Below is a small trained network, with its code and all its weights. Each question gives an input and a class and asks what happens when units are switched off, that is, made to give their printed mean instead of their output.

import numpy as np


def w(rows, s, z=0):
    codes = np.array(rows[::2]) - 128.0
    scale = np.full(codes.shape[1], s)
    scale[-1] = z or s
    return codes * scale


def norm(h):
    return h / np.sqrt((h * h).mean(-1, keepdims=True) + 1e-5)


def f(y):
    return np.maximum(y, 0)


def log_softmax(a):
    a = a - a.max(-1, keepdims=True)
    return a - np.log(np.exp(a).sum(-1, keepdims=True))


def net(x, mask):
    res = np.array(x, float).reshape(1, 4) / 4 @ E
    u = 0
    for l in range(4):
        y = f(norm(res) @ A[l][:, :-1].T + A[l][:, -1])
        res = res + np.where(mask[u : u + 9], y, B[l][:, -1]) @ B[l][:, :-1]
        u += 9
    return log_softmax(norm(res)[-1] @ U[:, :-1].T + U[:, -1])


A, B = {}, {}
E = w([
[75,58,40,85],'x0',
[36,66,155,214],'x1',
[54,252,183,69],'x2',
[167,210,14,104],'x3',
],0.0045)
A[0] = w([
[128,121,115,162,128],'0.n0',
[135,208,116,185,68],'0.n1',
[151,142,206,255,255],'0.n2',
[205,115,103,100,146],'0.n3',
[49,164,101,156,135],'0.n4',
[154,196,154,235,128],'0.n5',
[124,106,141,7,158],'0.n6',
[175,119,114,202,142],'0.n7',
[241,95,123,110,92],'0.n8',
],0.01,0.0031)
B[0] = w([
[86,32,171,85,151],'0.n0',
[137,223,63,242,173],'0.n1',
[3,39,27,216,254],'0.n2',
[186,143,160,237,185],'0.n3',
[142,137,89,37,189],'0.n4',
[53,206,91,135,202],'0.n5',
[248,209,140,132,187],'0.n6',
[27,112,195,46,186],'0.n7',
[78,56,77,8,189],'0.n8',
],0.0041,0.0064)
A[1] = w([
[174,99,46,111,137],'1.n0',
[139,204,110,232,128],'1.n1',
[159,172,57,168,254],'1.n2',
[159,142,52,245,219],'1.n3',
[182,137,98,138,200],'1.n4',
[151,76,155,106,187],'1.n5',
[71,110,80,137,216],'1.n6',
[178,53,119,105,102],'1.n7',
[87,213,174,127,137],'1.n8',
],0.012,0.00093)
B[1] = w([
[131,159,133,22,212],'1.n0',
[90,137,149,121,214],'1.n1',
[115,91,254,79,217],'1.n2',
[87,179,227,64,228],'1.n3',
[177,90,124,140,170],'1.n4',
[117,181,82,173,164],'1.n5',
[173,33,212,49,255],'1.n6',
[31,111,82,147,192],'1.n7',
[215,135,96,170,219],'1.n8',
],0.0075,0.0065)
A[2] = w([
[187,140,133,158,166],'2.n0',
[98,107,126,183,107],'2.n1',
[148,93,58,98,97],'2.n2',
[247,149,112,139,35],'2.n3',
[118,81,151,158,237],'2.n4',
[99,120,127,172,82],'2.n5',
[117,178,158,108,101],'2.n6',
[191,141,60,132,5],'2.n7',
[143,139,138,151,124],'2.n8',
],0.013,0.0013)
B[2] = w([
[153,94,87,205,179],'2.n0',
[164,14,156,179,183],'2.n1',
[173,177,102,185,212],'2.n2',
[255,161,247,176,222],'2.n3',
[94,122,93,211,252],'2.n4',
[73,10,120,104,166],'2.n5',
[47,187,78,83,255],'2.n6',
[117,146,151,136,162],'2.n7',
[81,163,154,114,151],'2.n8',
],0.0065,0.0037)
A[3] = w([
[105,64,190,193,107],'3.n0',
[127,1,110,137,209],'3.n1',
[150,57,175,190,211],'3.n2',
[57,96,107,42,172],'3.n3',
[144,189,157,92,168],'3.n4',
[180,14,191,194,104],'3.n5',
[188,88,156,111,85],'3.n6',
[137,143,184,119,156],'3.n7',
[223,145,215,178,255],'3.n8',
],0.0099,0.0011)
B[3] = w([
[89,56,96,114,209],'3.n0',
[137,183,93,114,241],'3.n1',
[39,114,58,151,194],'3.n2',
[215,134,171,165,253],'3.n3',
[167,67,129,176,200],'3.n4',
[50,90,102,93,210],'3.n5',
[133,150,171,122,155],'3.n6',
[2,64,143,155,179],'3.n7',
[147,102,96,239,194],'3.n8',
],0.0079,0.0071)
U = w([
[102,176,158,139,101],'0',
[124,90,148,107,130],'1',
[195,143,158,184,138],'2',
[126,168,78,112,2],'3',
[178,130,138,56,171],'4',
[181,113,6,112,80],'5',
[72,58,76,124,172],'6',
],0.02,0.0082)

Each question gives the input, the list of numbers given to net, and the class t.
The units are the neurons (one row each of A and B). Each row of codes is followed by its name. A weight is (code - 128) times the scale printed after its matrix; where a second scale follows, it is the last column's (A, B and U).
mask holds one flag per neuron, layer by layer. A switched-off neuron (its flag False) gives its mean, the last column of its row in B, instead of its output. The means were averaged over made-up inputs and are rounded, as every weight is.
A unit's drop is (log p(t) with every unit on - log p(t) with that unit switched off) / (log p(t) with every unit on - log p(t) with every unit switched off).
The circuit of an input: a set's keep is (log p(t) with only the set's units on - log p(t) with every unit switched off) / (log p(t) with every unit on - log p(t) with every unit switched off). Starting from the 12 units with the biggest drops (on a tie, the unit counted first), units are removed one at a time, each time the one whose removal leaves the highest keep (on an exact tie, the one counted first), for as long as the keep stays at least 0.8.
circuit, biggest first: the units of the circuit, biggest drop first
unit that matters most: the unit with the biggest drop
top k neurons: the k neurons with the biggest drops, biggest first
top k neurons in layer l: the k neurons of layer l with the biggest drops, biggest first
drop of u: that unit's drop, to one decimal
input [8,-7,2,5], class 4: unit that matters most => 1.n0
input [-8,-2,-6,3], class 1: circuit, biggest first => [1.n3 0.n8]
input [3,-1,7,8], class 4: top 4 neurons in layer 2 => [2.n6 2.n4 2.n2 2.n1]
input [-1,-6,0,-6], class 5: top 2 neurons => [1.n3 1.n7]
input [-2,-3,-4,1], class 5: top 2 neurons => [0.n8 1.n3]
input [-4,-6,1,-4], class 2: top 2 neurons => [2.n3 1.n8]
input [3,-4,3,5], class 4: top 3 neurons => [1.n2 1.n0 0.n7]
input [0,-4,-3,-1], class 5: top 2 neurons => [0.n8 1.n7]
input [-8,-5,-6,-2], class 6: top 2 neurons in layer 0 => [0.n7 0.n8]
input [0,-1,-8,3], class 5: top 2 neurons => [0.n8 0.n7]
input [-5,-4,6,-8], class 6: top 3 neurons in layer 1 => [1.n0 1.n3 1.n8]
input [-2,-1,8,-7], class 2: top 4 neurons in layer 0 => [0.n6 0.n3 0.n0 0.n1]
input [5,6,5,2], class 4: top 3 neurons => [0.n4 1.n6 3.n8]
input [-2,3,-8,7], class 1: circuit, biggest first => [1.n3]
input [-7,-2,-5,0], class 6: top 2 neurons => [0.n7 0.n8]
input [1,-1,1,-2], class 2: top 2 neurons => [0.n2 2.n3]
input [-6,0,-5,5], class 1: top 2 neurons in layer 1 => [1.n6 1.n3]
input [-3,-2,5,-1], class 2: top 2 neurons => [1.n8 1.n7]
input [-1,4,3,6], class 0: top 2 neurons in layer 0 => [0.n1 0.n8]
input [-7,-1,-3,8], class 1: circuit, biggest first => [1.n2]
input [4,1,4,-2], class 2: drop of 0.n2 => 0.7
input [-5,-5,-3,-6], class 6: drop of 2.n6 => 0.0
input [3,-5,-8,0], class 5: drop of 1.n5 => 0.1
input [-3,-3,8,-7], class 2: drop of 1.n8 => 1.0
input [2,-8,0,3], class 2: top 3 neurons in layer 0 => [0.n2 0.n6 0.n3]
